Below are the code and all the weights of a small trained network. Each question names an input and a class and asks about switching units off, where a switched-off unit gives its printed mean instead of its output.

import numpy as np


def w(rows, s, z=0):
    codes = np.array(rows[::2]) - 128.0
    scale = np.full(codes.shape[1], s)
    scale[-1] = z or s
    return codes * scale


def norm(h):
    return h / np.sqrt((h * h).mean(-1, keepdims=True) + 1e-5)


def f(y):
    return y / 2 * (1 + np.tanh(0.7978845608 * (y + 0.044715 * y**3)))


def log_softmax(a):
    a = a - a.max(-1, keepdims=True)
    return a - np.log(np.exp(a).sum(-1, keepdims=True))


def net(x, mask):
    res = np.array(x, float).reshape(1, 8) / 4 @ E
    u = 0
    for l in range(2):
        y = f(norm(res) @ A[l][:, :-1].T + A[l][:, -1])
        res = res + np.where(mask[u : u + 4], y, B[l][:, -1]) @ B[l][:, :-1]
        u += 4
    return log_softmax(norm(res)[-1] @ U[:, :-1].T + U[:, -1])


A, B = {}, {}
E = w([
[87,153,115,138,134],'x0',
[131,150,218,85,143],'x1',
[190,107,54,98,159],'x2',
[133,6,70,173,77],'x3',
[136,147,156,104,254],'x4',
[8,175,60,29,100],'x5',
[88,254,70,149,156],'x6',
[182,122,107,232,186],'x7',
],0.0072)
A[0] = w([
[89,8,105,103,62,11],'L0N1',
[98,155,180,191,22,29],'L0N2',
[158,146,198,117,159,250],'L0N3',
[180,83,94,53,162,148],'L0N4',
],0.012,0.0019)
B[0] = w([
[67,64,251,146,136,255],'L0N1',
[219,151,2,121,118,207],'L0N2',
[139,117,183,223,20,226],'L0N3',
[162,117,161,243,218,197],'L0N4',
],0.0098,0.0052)
A[1] = w([
[124,59,2,95,60,188],'L1N1',
[200,45,60,162,237,5],'L1N2',
[58,173,214,142,145,110],'L1N3',
[108,29,186,120,98,184],'L1N4',
],0.0089,0.0023)
B[1] = w([
[149,146,238,181,222,202],'L1N1',
[116,144,54,150,70,199],'L1N2',
[2,106,108,105,122,199],'L1N3',
[106,247,225,160,124,255],'L1N4',
],0.011,0.005)
U = w([
[152,88,103,39,65,2],'0',
[111,106,254,154,98,195],'1',
[50,163,102,6,129,165],'2',
[174,103,55,155,110,174],'3',
],0.016,0.0053)

Each question gives the input, the list of numbers given to net, and the class t.
The units are the neurons (one row each of A and B). Each row of codes is followed by its name. A weight is (code - 128) times the scale printed after its matrix; where a second scale follows, it is the last column's (A, B and U).
mask holds one flag per neuron, layer by layer. A switched-off neuron (its flag False) gives its mean, the last column of its row in B, instead of its output. The means were averaged over made-up inputs and are rounded, as every weight is.
A unit's drop is (log p(t) with every unit on - log p(t) with that unit switched off) / (log p(t) with every unit on - log p(t) with every unit switched off).
The circuit of an input: a set's keep is (log p(t) with only the set's units on - log p(t) with every unit switched off) / (log p(t) with every unit on - log p(t) with every unit switched off). Starting from all 8 units, units are removed one at a time, each time the one whose removal leaves the highest keep (on an exact tie, the one counted first), for as long as the keep stays at least 0.8.
units of the circuit, in order: the units of the circuit, biggest drop first
top k neurons: the k neurons with the biggest drops, biggest first
top k neurons in layer l: the k neurons of layer l with the biggest drops, biggest first
drop when u is switched off: that unit's drop, to one decimal
input [-7,-2,2,4,7,4,1,-7], class 1: units of the circuit, in order -> (L0N4)
input [-6,5,6,-2,-7,-3,3,-2], class 3: units of the circuit, in order -> (L0N1 L1N4)
input [-8,-2,-3,-2,3,5,-2,1], class 2: units of the circuit, in order -> (L0N1 L1N1)
input [-5,-5,-8,3,2,4,3,8], class 3: units of the circuit, in order -> (L1N4 L0N1)
input [8,-2,2,-2,2,-4,-4,7], class 3: units of the circuit, in order -> (L0N1 L1N2)
input [-8,-1,5,-3,6,0,-7,6], class 3: top 3 neurons in layer 1 -> (L1N2 L1N1 L1N4)
input [7,2,-8,-4,4,4,-3,-2], class 2: top 2 neurons -> (L0N1 L1N3)
input [-4,-3,-6,-7,8,3,1,6], class 2: top 2 neurons in layer 0 -> (L0N4 L0N1)
input [8,-6,-2,-7,-6,-4,3,-3], class 3: top 2 neurons -> (L0N2 L1N4)
input [-4,-4,8,-4,6,-7,4,-6], class 3: top 4 neurons -> (L0N1 L1N4 L1N2 L1N1)
input [6,-5,-2,2,-6,7,1,-8], class 1: top 2 neurons -> (L1N1 L0N1)
input [1,-1,-6,-5,-2,0,-2,5], class 3: top 3 neurons -> (L0N2 L1N4 L0N1)
input [5,-2,7,2,2,-5,-3,-1], class 3: top 2 neurons in layer 1 -> (L1N2 L1N1)
input [5,5,-3,2,-4,-4,7,-2], class 3: units of the circuit, in order -> (L0N2)
input [-6,-6,-2,-4,-8,-7,5,7], class 3: drop when L0N4 is switched off -> 0.0
input [8,-6,-1,4,4,-2,-4,7], class 3: drop when L0N3 is switched off -> 0.2
input [8,-1,5,-7,-8,-5,6,2], class 3: drop when L1N4 is switched off -> 0.2
